Below are the code and all the weights of a small trained network. Each question names an input and a target symbol and asks about switching units off, where a switched-off unit gives its printed mean instead of its output.

import numpy as np


def w(rows, s, z=0):
    codes = np.array(rows[::2]) - 128.0
    scale = np.full(codes.shape[1], s)
    scale[-1] = z or s
    return codes * scale


def f(y):
    return y / 2 * (1 + np.tanh(0.7978845608 * (y + 0.044715 * y**3)))


def softmax(a):
    e = np.exp(a - a.max(-1, keepdims=True))
    return e / e.sum(-1, keepdims=True)


def log_softmax(a):
    a = a - a.max(-1, keepdims=True)
    return a - np.log(np.exp(a).sum(-1, keepdims=True))


def net(x, mask):
    ids = ['ΠΩαδζθξστ'.index(c) for c in x.split()]
    T = len(ids)
    res = E[ids] + P[:T]
    u = 0
    for l in range(2):
        q, k, v = (res @ M[l].T for M in (Q, K, V))
        z = softmax(np.where(np.tri(T) > 0, q @ k.T / 4**0.5, -1e9)) @ v
        res = res + np.where(mask[u], z, O[l][:, -1]) @ O[l][:, :-1]
        u += 1
        y = f(res @ A[l][:, :-1].T + A[l][:, -1])
        res = res + np.where(mask[u : u + 4], y, B[l][:, -1]) @ B[l][:, :-1]
        u += 4
    return log_softmax(res[-1] @ U[:, :-1].T + U[:, -1])


Q, K, V, O, A, B = {}, {}, {}, {}, {}, {}
E = w([
[98,121,114],'Π',
[109,133,145],'Ω',
[130,166,170],'α',
[106,128,111],'δ',
[107,130,126],'ζ',
[111,136,117],'θ',
[116,146,144],'ξ',
[94,116,199],'σ',
[144,165,1],'τ',
],0.0038)
P = w([
[116,125,129],'0',
[132,32,107],'1',
[200,118,111],'2',
[94,81,114],'3',
[83,169,133],'4',
[226,138,121],'5',
[73,98,87],'6',
[165,63,117],'7',
[212,164,147],'8',
[69,138,63],'9',
[76,255,95],'10',
[193,162,195],'11',
[75,188,2],'12',
],0.01)
Q[0] = w([
[67,127,69],'L0H1',
[31,65,164],'L0H1',
[140,170,57],'L0H1',
[253,166,179],'L0H1',
],0.022)
K[0] = w([
[169,121,201],'L0H1',
[252,136,120],'L0H1',
[82,117,197],'L0H1',
[12,134,49],'L0H1',
],0.022)
V[0] = w([
[89,13,184],'L0H1',
[111,146,155],'L0H1',
[66,131,253],'L0H1',
[112,191,139],'L0H1',
],0.0058)
O[0] = w([
[48,91,237,94],'L0H1',
[135,102,154,89],'L0H1',
[99,19,254,3],'L0H1',
[170,119,124,77],'L0H1',
],0.0073,0.00034)
A[0] = w([
[187,195,196,166],'L0N1',
[86,126,126,4],'L0N2',
[38,222,113,110],'L0N3',
[3,151,172,144],'L0N4',
],0.018,0.003)
B[0] = w([
[148,230,230,213],'L0N1',
[48,95,177,112],'L0N2',
[5,62,121,254],'L0N3',
[122,187,44,191],'L0N4',
],0.016,0.0051)
Q[1] = w([
[56,145,98],'L1H1',
[155,153,54],'L1H1',
[34,176,12],'L1H1',
[216,121,124],'L1H1',
],0.011)
K[1] = w([
[117,187,155],'L1H1',
[108,81,219],'L1H1',
[93,178,253],'L1H1',
[129,48,144],'L1H1',
],0.012)
V[1] = w([
[172,110,223],'L1H1',
[133,253,182],'L1H1',
[136,24,120],'L1H1',
[139,175,169],'L1H1',
],0.0045)
O[1] = w([
[170,212,122,178],'L1H1',
[254,154,171,255],'L1H1',
[44,137,94,46],'L1H1',
[183,156,142,189],'L1H1',
],0.0053,0.0054)
A[1] = w([
[202,199,69,211],'L1N1',
[203,52,228,73],'L1N2',
[130,28,149,5],'L1N3',
[254,195,116,132],'L1N4',
],0.02,0.0028)
B[1] = w([
[181,233,153,198],'L1N1',
[40,144,251,182],'L1N2',
[64,207,5,138],'L1N3',
[151,49,23,249],'L1N4',
],0.02,0.015)
U = w([
[93,123,109,173],'Π',
[111,243,167,90],'Ω',
[185,77,76,83],'α',
[146,64,138,175],'δ',
[108,137,196,254],'ζ',
[132,145,130,54],'θ',
[165,190,186,161],'ξ',
[167,253,173,78],'σ',
[65,58,38,86],'τ',
],0.0068,0.0063)

Each question gives the input, a string of symbols that net reads in full, and the target symbol t.
The units are the heads (4 rows each of Q, K, V and O) and the neurons (one row each of A and B). Each row of codes is followed by its name. A weight is (code - 128) times the scale printed after its matrix; where a second scale follows, it is the last column's (O, A, B and U).
mask holds one flag per unit, layer by layer, with each layer's heads first. A switched-off unit (its flag False) gives its mean, the last column of its rows in O or B, instead of its output. The means were averaged over made-up inputs and are rounded, as every weight is.
A unit's drop is (log p(t) with every unit on - log p(t) with that unit switched off) / (log p(t) with every unit on - log p(t) with every unit switched off).
unit that matters most: the unit with the biggest drop
k most important neurons: the k neurons with the biggest drops, biggest first
k most important neurons of layer l: the k neurons of layer l with the biggest drops, biggest first
input θ α τ ξ, target τ: 3 most important neurons : L0N1, L1N1, L1N2
input ζ σ τ α Π α σ α ξ σ ξ α δ, target α: 2 most important neurons of layer 1 : L1N2, L1N4
input α Ω σ σ, target σ: 4 most important neurons : L0N3, L1N1, L0N4, L1N4
input σ α σ δ, target σ: 3 most important neurons of layer 0 : L0N3, L0N4, L0N1
input σ ζ σ Π, target σ: 2 most important neurons : L0N3, L1N4
input τ ζ ξ α α α σ α α, target ζ: unit that matters most : L1N2
input σ ζ σ α ξ ξ σ Ω ξ α τ, target τ: 4 most important neurons : L0N3, L1N1, L1N2, L0N4
input τ α α α σ δ σ α σ α, target σ: 4 most important neurons : L0N1, L1N4, L1N1, L0N4
input Π α α α τ ξ α α α Ω ζ α τ, target α: 2 most important neurons : L0N1, L1N2
input Π ξ α Ω α σ θ, target σ: 3 most important neurons : L0N1, L1N4, L1N1
input σ α Ω, target ζ: 3 most important neurons : L0N4, L1N2, L0N3
input Ω α α ξ ζ, target τ: 3 most important neurons : L0N3, L1N1, L1N2
input α σ δ δ ζ δ α σ τ, target α: 3 most important neurons : L1N4, L0N3, L1N1
input τ α Π τ θ δ δ α ξ ξ α σ Ω, target σ: unit that matters most : L1H1
input α σ α τ δ ζ, target α: 2 most important neurons of layer 0 : L0N3, L0N2
input ξ σ σ α α α σ α ξ, target ζ: 4 most important neurons : L1N2, L0N4, L1N4, L0N1
input α ξ ξ τ α Ω, target α: 4 most important neurons : L1N4, L0N3, L1N1, L0N2
input α σ ξ α τ α σ σ α α τ α, target α: 2 most important neurons : L1N4, L0N3
input σ α α, target ζ: 3 most important neurons : L0N4, L1N2, L0N1
input Ω α δ θ Π α σ, target α: unit that matters most : L0N1
input σ σ α Π, target α: 3 most important neurons : L0N3, L1N2, L0N1
input ξ ξ τ α θ σ τ σ δ, target α: 2 most important neurons of layer 1 : L1N4, L1N1
input α α τ Π α σ ζ, target σ: 2 most important neurons of layer 1 : L1N1, L1N4
input α α σ α, target σ: 2 most important neurons of layer 1 : L1N1, L1N4
input α σ α σ α σ Ω α, target Ω: 2 most important neurons of layer 1 : L1N4, L1N3
input σ δ α ξ ζ Ω α ξ σ, target ζ: 2 most important neurons of layer 1 : L1N2, L1N4
input α α δ ξ α α ξ Π α α α α ζ, target α: unit that matters most : L1H1
input α Π σ Ω σ σ ζ ξ τ τ σ σ, target α: 2 most important neurons of layer 0 : L0N3, L0N2
input σ α σ θ, target σ: 3 most important neurons of layer 0 : L0N3, L0N4, L0N1
